16,-19,-19
-6,28,28
-6,9,9
42,5,5
9,13,13
->
-19,-19
28,28

-41,-33,-16,-2
-5,-1,27,29
->
-33,-16
-1,27

22,-27,-27,28
46,30,-18,38
-10,1,19,-8
16,45,-20,1
->
-27,-27
30,-18

-4,-2,42,-19,0
-20,24,-20,13,27
6,-24,-17,-6,-19
12,8,-26,-38,-7
->
-2,42
24,-20

1,14,-33,56
-6,24,7,21
->
14,-33
24,7

26,0,-16
-37,13,-54
->
0,-16
13,-54
---
20,43,5
12,11,11
8,7,19
->
20,5
12,11
8,19

-28,-33,55,21
-34,-50,34,8
-18,-9,10,24
-12,-5,2,27
-3,-14,-14,12
-9,-6,-19,5
-11,0,-4,1
-9,-1,-16,-9
-19,27,-20,8
-14,16,-16,-16
-16,22,-15,-11
-13,34,-26,-12
->
-28,55
-34,34
-18,10
-12,2
-3,-14
-9,-19
-11,-4
-9,-16
-19,-20
-14,-16
-16,-15
-13,-26

29,25
-10,-15
-9,47
-26,-9
-27,10
8,-21
24,-4
12,-2
2,-3
->
29
-10
-9
-26
-27
8
24
12
2

0,-26,22,-5,-23,-17,-1,25,-37,-7,4
8,-10,12,-19,-13,-3,-20,-1,-14,12,6
-42,-7,-11,16,-13,-7,-24,15,14,-14,1
-7,-26,18,-9,-24,-25,-10,24,-4,-11,-7
->
0,22,-23,-1,-37,4
8,12,-13,-20,-14,6
-42,-11,-13,-24,14,1
-7,18,-24,-10,-4,-7

-5,4,-23,16,-12,12,-31
20,1,-8,47,-21,-20,-10
15,-13,-6,43,-50,-28,-17
5,-14,-42,1,-16,34,-7
-25,-11,-40,5,-19,36,-2
->
-5,-23,-12,-31
20,-8,-21,-10
15,-6,-50,-17
5,-42,-16,-7
-25,-40,-19,-2

19,15,29,10,-10,-15,3
12,23,24,11,-8,-13,-8
-4,6,8,9,1,1,0
-6,10,15,17,4,0,6
20,14,29,13,-11,-15,2
2,9,15,12,3,-1,4
19,13,28,12,-9,-14,-1
22,8,33,14,-13,-14,7
4,12,28,18,-42,-17,8
-7,7,14,14,3,-1,5
->
19,29,-10,3
12,24,-8,-8
-4,8,1,0
-6,15,4,6
20,29,-11,2
2,15,3,4
19,28,-9,-1
22,33,-13,7
4,28,-42,8
-7,14,3,5
---
-18,12,10,9,18
41,4,19,-33,5
10,-27,12,35,34
-40,20,13,35,-3
->
-40,20,13,35,-3
-18,12,10,9,18
41,4,19,-33,5
10,-27,12,35,34

9,3,-54,11,-48,-11
10,-1,-39,11,-37,-9
10,0,-34,8,-32,-9
12,-5,-21,15,-22,-6
12,-12,29,8,19,-4
11,-3,-26,14,-26,-7
10,-1,-31,9,-31,-9
->
10,-1,-31,9,-31,-9
9,3,-54,11,-48,-11
10,-1,-39,11,-37,-9
10,0,-34,8,-32,-9
12,-5,-21,15,-22,-6
12,-12,29,8,19,-4
11,-3,-26,14,-26,-7

38,-50,25,29,-3,40,11,-44,0,7,15,21,28
-8,-8,-11,-11,-9,-9,9,-7,-5,-2,12,17,-11
-29,11,-27,-28,-1,-29,7,10,1,7,10,14,-28
20,-32,10,13,4,21,8,-29,5,15,12,15,12
-47,29,-41,-44,2,-49,4,25,2,8,7,9,-44
19,-32,10,13,1,20,8,-29,2,11,12,16,12
-24,7,-23,-24,0,-25,6,6,1,7,9,12,-24
->
-24,7,-23,-24,0,-25,6,6,1,7,9,12,-24
38,-50,25,29,-3,40,11,-44,0,7,15,21,28
-8,-8,-11,-11,-9,-9,9,-7,-5,-2,12,17,-11
-29,11,-27,-28,-1,-29,7,10,1,7,10,14,-28
20,-32,10,13,4,21,8,-29,5,15,12,15,12
-47,29,-41,-44,2,-49,4,25,2,8,7,9,-44
19,-32,10,13,1,20,8,-29,2,11,12,16,12

-22,-36
-21,-35
-13,-28
-19,-16
-27,-19
-15,-45
-22,-48
-22,-29
-28,-20
-24,-15
-19,-39
->
-19,-39
-22,-36
-21,-35
-13,-28
-19,-16
-27,-19
-15,-45
-22,-48
-22,-29
-28,-20
-24,-15

-30,12,-30,3,17,17,14
-21,13,-22,-4,5,6,-4
-40,14,-40,9,25,26,-2
-1,10,-2,-17,-15,-15,6
34,10,32,-41,-53,-54,-13
12,9,10,-25,-28,-28,7
5,12,3,-21,-21,-22,-9
-13,12,-13,-9,-2,-2,4
-36,12,-36,6,22,23,17
16,9,15,-28,-32,-33,5
24,8,23,-34,-41,-41,7
->
24,8,23,-34,-41,-41,7
-30,12,-30,3,17,17,14
-21,13,-22,-4,5,6,-4
-40,14,-40,9,25,26,-2
-1,10,-2,-17,-15,-15,6
34,10,32,-41,-53,-54,-13
12,9,10,-25,-28,-28,7
5,12,3,-21,-21,-22,-9
-13,12,-13,-9,-2,-2,4
-36,12,-36,6,22,23,17
16,9,15,-28,-32,-33,5

-2,1,2,-3,-2,-3,3
20,-11,-17,31,22,27,-33
24,-14,-21,38,26,33,-40
-24,14,21,-38,-26,-33,40
-24,14,22,-39,-27,-34,41
20,-12,-18,32,22,28,-34
22,-13,-19,35,24,31,-37
-7,4,6,-11,-8,-10,12
-22,13,19,-35,-24,-31,37
->
-22,13,19,-35,-24,-31,37
-2,1,2,-3,-2,-3,3
20,-11,-17,31,22,27,-33
24,-14,-21,38,26,33,-40
-24,14,21,-38,-26,-33,40
-24,14,22,-39,-27,-34,41
20,-12,-18,32,22,28,-34
22,-13,-19,35,24,31,-37
-7,4,6,-11,-8,-10,12

-8,5,-14,9,3,-30,17,14,-12,-6
-4,9,12,3,7,3,-8,7,6,-3
-8,-18,42,-3,42,-22,10,-7,-24,-3
-10,6,-5,5,15,-33,16,8,-26,-15
->
-10,6,-5,5,15,-33,16,8,-26,-15
-8,5,-14,9,3,-30,17,14,-12,-6
-4,9,12,3,7,3,-8,7,6,-3
-8,-18,42,-3,42,-22,10,-7,-24,-3

-2,9,-31,-11,-7,6,18,-6,43,-31,-5
1,4,-32,-10,-8,8,24,-5,51,-38,-2
-6,12,-32,-13,-2,1,18,-10,45,-30,-3
-3,3,-33,-8,-10,7,24,-10,55,-40,2
-4,9,-32,-12,-7,5,18,-8,44,-31,-4
-4,9,-30,-11,-4,3,18,-9,44,-30,-2
->
-4,9,-30,-11,-4,3,18,-9,44,-30,-2
-2,9,-31,-11,-7,6,18,-6,43,-31,-5
1,4,-32,-10,-8,8,24,-5,51,-38,-2
-6,12,-32,-13,-2,1,18,-10,45,-30,-3
-3,3,-33,-8,-10,7,24,-10,55,-40,2
-4,9,-32,-12,-7,5,18,-8,44,-31,-4
---
-15,-27,29,38,26,-11,-25,20,32
17,28,-27,-42,-25,12,26,-23,-26
->
17,28,-27,-42,-25,12,26,-23,-26
-15,-27,29,38,26,-11,-25,20,32

-17,20,15
-41,39,46
17,-19,-20
36,-30,-44
-3,0,-6
-2,7,2
-28,29,28
30,-24,-24
-41,38,48
->
-41,39,46
-41,38,48
-28,29,28
-17,20,15
-2,7,2
-3,0,-6
17,-19,-20
30,-24,-24
36,-30,-44

10,7,47
7,-4,21
4,-17,5
-5,-1,9
3,-13,14
-18,-22,15
-8,-19,6
->
10,7,47
-5,-1,9
7,-4,21
3,-13,14
4,-17,5
-8,-19,6
-18,-22,15

-36,18,-6,7
-41,20,-9,13
23,-13,4,-14
54,-17,-5,49
54,-19,-4,43
29,-15,3,-8
->
-41,20,-9,13
-36,18,-6,7
23,-13,4,-14
29,-15,3,-8
54,-17,-5,49
54,-19,-4,43

-19,-22,30,-24,26
46,28,32,38,32
45,50,-28,43,-27
->
45,50,-28,43,-27
46,28,32,38,32
-19,-22,30,-24,26

-17,36,54
-4,54,25
-2,29,-2
-2,-50,0
1,-21,7
0,52,14
0,56,14
-13,43,47
10,-51,-40
->
0,56,14
-4,54,25
0,52,14
-13,43,47
-17,36,54
-2,29,-2
1,-21,7
-2,-50,0
10,-51,-40
